Below is a small trained network, with its code and all its weights. Each question gives an input and a class and asks what happens when units are switched off, that is, made to give their printed mean instead of their output.

import numpy as np


def w(rows, s, z=0):
    codes = np.array(rows[::2]) - 128.0
    scale = np.full(codes.shape[1], s)
    scale[-1] = z or s
    return codes * scale


def norm(h):
    return h / np.sqrt((h * h).mean(-1, keepdims=True) + 1e-5)


def f(y):
    return y / 2 * (1 + np.tanh(0.7978845608 * (y + 0.044715 * y**3)))


def log_softmax(a):
    a = a - a.max(-1, keepdims=True)
    return a - np.log(np.exp(a).sum(-1, keepdims=True))


def net(x, mask):
    res = np.array(x, float).reshape(1, 4) / 4 @ E
    u = 0
    for l in range(3):
        y = f(norm(res) @ A[l][:, :-1].T + A[l][:, -1])
        res = res + np.where(mask[u : u + 11], y, B[l][:, -1]) @ B[l][:, :-1]
        u += 11
    return log_softmax(norm(res)[-1] @ U[:, :-1].T + U[:, -1])


A, B = {}, {}
E = w([
[155,117,52,74],'x0',
[188,87,252,94],'x1',
[21,98,82,56],'x2',
[183,12,141,85],'x3',
],0.0026)
A[0] = w([
[68,151,62,174,130],'L0N1',
[126,230,115,238,52],'L0N2',
[140,210,191,108,163],'L0N3',
[79,94,244,142,92],'L0N4',
[171,19,235,66,95],'L0N5',
[198,153,205,199,91],'L0N6',
[32,219,41,146,63],'L0N7',
[69,217,204,133,64],'L0N8',
[103,121,44,3,91],'L0N9',
[140,101,113,39,135],'L0N10',
[227,101,7,54,8],'L0N11',
],0.0049,0.0016)
B[0] = w([
[131,149,42,219,194],'L0N1',
[33,134,97,54,234],'L0N2',
[80,187,167,102,177],'L0N3',
[128,155,73,56,161],'L0N4',
[77,79,80,179,223],'L0N5',
[194,205,200,165,196],'L0N6',
[173,90,55,254,251],'L0N7',
[75,148,198,112,172],'L0N8',
[181,149,132,93,203],'L0N9',
[136,138,92,101,158],'L0N10',
[123,197,149,69,184],'L0N11',
],0.0041,0.0024)
A[1] = w([
[158,105,167,162,121],'L1N1',
[160,131,211,71,149],'L1N2',
[112,182,147,105,138],'L1N3',
[49,43,166,205,155],'L1N4',
[207,127,200,116,79],'L1N5',
[132,32,110,119,99],'L1N6',
[244,161,158,158,141],'L1N7',
[147,205,146,139,97],'L1N8',
[172,183,208,179,250],'L1N9',
[133,1,193,79,89],'L1N10',
[98,109,45,193,147],'L1N11',
],0.0068,0.0021)
B[1] = w([
[130,83,114,119,134],'L1N1',
[112,152,38,148,181],'L1N2',
[65,133,133,83,155],'L1N3',
[168,141,74,76,181],'L1N4',
[146,112,26,162,162],'L1N5',
[117,135,253,140,161],'L1N6',
[116,13,56,71,192],'L1N7',
[125,63,201,128,168],'L1N8',
[63,44,114,145,253],'L1N9',
[175,156,164,159,198],'L1N10',
[151,176,138,167,254],'L1N11',
],0.0052,0.0029)
A[2] = w([
[3,150,211,80,85],'L2N1',
[98,131,105,44,113],'L2N2',
[117,92,129,227,44],'L2N3',
[86,207,172,84,175],'L2N4',
[118,73,64,48,98],'L2N5',
[247,42,166,139,249],'L2N6',
[136,78,192,38,206],'L2N7',
[118,108,78,192,96],'L2N8',
[189,13,178,145,122],'L2N9',
[139,152,85,86,175],'L2N10',
[105,75,109,94,77],'L2N11',
],0.006,0.0015)
B[2] = w([
[169,108,177,210,221],'L2N1',
[198,133,112,127,153],'L2N2',
[200,119,40,110,173],'L2N3',
[216,29,130,161,176],'L2N4',
[173,94,134,119,187],'L2N5',
[2,163,138,38,251],'L2N6',
[135,222,93,152,212],'L2N7',
[124,94,84,179,200],'L2N8',
[74,131,150,71,213],'L2N9',
[171,208,181,139,168],'L2N10',
[160,107,95,118,142],'L2N11',
],0.0042,0.0024)
U = w([
[142,204,20,207,183],'0',
[74,170,199,5,134],'1',
[80,34,76,78,178],'2',
[230,206,68,33,109],'3',
[153,153,161,121,3],'4',
[72,101,200,218,125],'5',
[223,180,196,135,75],'6',
],0.014,0.0064)

Each question gives the input, the list of numbers given to net, and the class t.
The units are the neurons (one row each of A and B). Each row of codes is followed by its name. A weight is (code - 128) times the scale printed after its matrix; where a second scale follows, it is the last column's (A, B and U).
mask holds one flag per neuron, layer by layer. A switched-off neuron (its flag False) gives its mean, the last column of its row in B, instead of its output. The means were averaged over made-up inputs and are rounded, as every weight is.
A unit's drop is (log p(t) with every unit on - log p(t) with that unit switched off) / (log p(t) with every unit on - log p(t) with every unit switched off).
The circuit of an input: a set's keep is (log p(t) with only the set's units on - log p(t) with every unit switched off) / (log p(t) with every unit on - log p(t) with every unit switched off). Starting from the 12 units with the biggest drops (on a tie, the unit counted first), units are removed one at a time, each time the one whose removal leaves the highest keep (on an exact tie, the one counted first), for as long as the keep stays at least 0.8.
units of the circuit, in order: the units of the circuit, biggest drop first
most important unit: the unit with the biggest drop
top k neurons: the k neurons with the biggest drops, biggest first
k most important neurons of layer l: the k neurons of layer l with the biggest drops, biggest first
drop when u is switched off: that unit's drop, to one decimal
input [3,4,-2,5], class 1: units of the circuit, in order : L2N6
input [4,-2,-5,8], class 1: units of the circuit, in order : L2N6, L1N6
input [6,-4,-6,2], class 3: units of the circuit, in order : L0N11, L0N7
input [6,-2,-2,5], class 3: top 2 neurons : L0N11, L0N7
input [7,-4,-1,1], class 3: 3 most important neurons of layer 0 : L0N11, L0N9, L0N5
input [4,-3,-5,4], class 2: top 2 neurons : L0N2, L1N7
input [8,7,-1,0], class 1: 2 most important neurons of layer 0 : L0N5, L0N6
input [-8,8,2,2], class 1: 3 most important neurons of layer 0 : L0N5, L0N7, L0N1
input [6,6,2,-2], class 3: top 2 neurons : L0N7, L0N9
input [6,-3,1,7], class 3: 2 most important neurons of layer 0 : L0N11, L0N7
input [8,-4,2,1], class 3: 3 most important neurons of layer 0 : L0N9, L0N11, L0N5
input [4,4,-1,-4], class 5: 2 most important neurons of layer 1 : L1N4, L1N8
input [0,-7,7,6], class 0: 2 most important neurons of layer 1 : L1N7, L1N11
input [-6,8,-3,-2], class 2: most important unit : L1N9
input [-6,-2,-2,-8], class 5: 2 most important neurons of layer 0 : L0N8, L0N5
input [0,8,0,-2], class 2: 2 most important neurons of layer 0 : L0N2, L0N6
input [5,-1,2,2], class 3: drop when L0N11 is switched off : 0.1
input [0,1,0,-8], class 5: drop when L0N3 is switched off : 0.3
input [-8,-3,-8,7], class 2: drop when L2N5 is switched off : 0.0
input [5,5,3,-3], class 3: units of the circuit, in order : L0N9
input [7,8,-5,4], class 2: 2 most important neurons of layer 1 : L1N5, L1N7
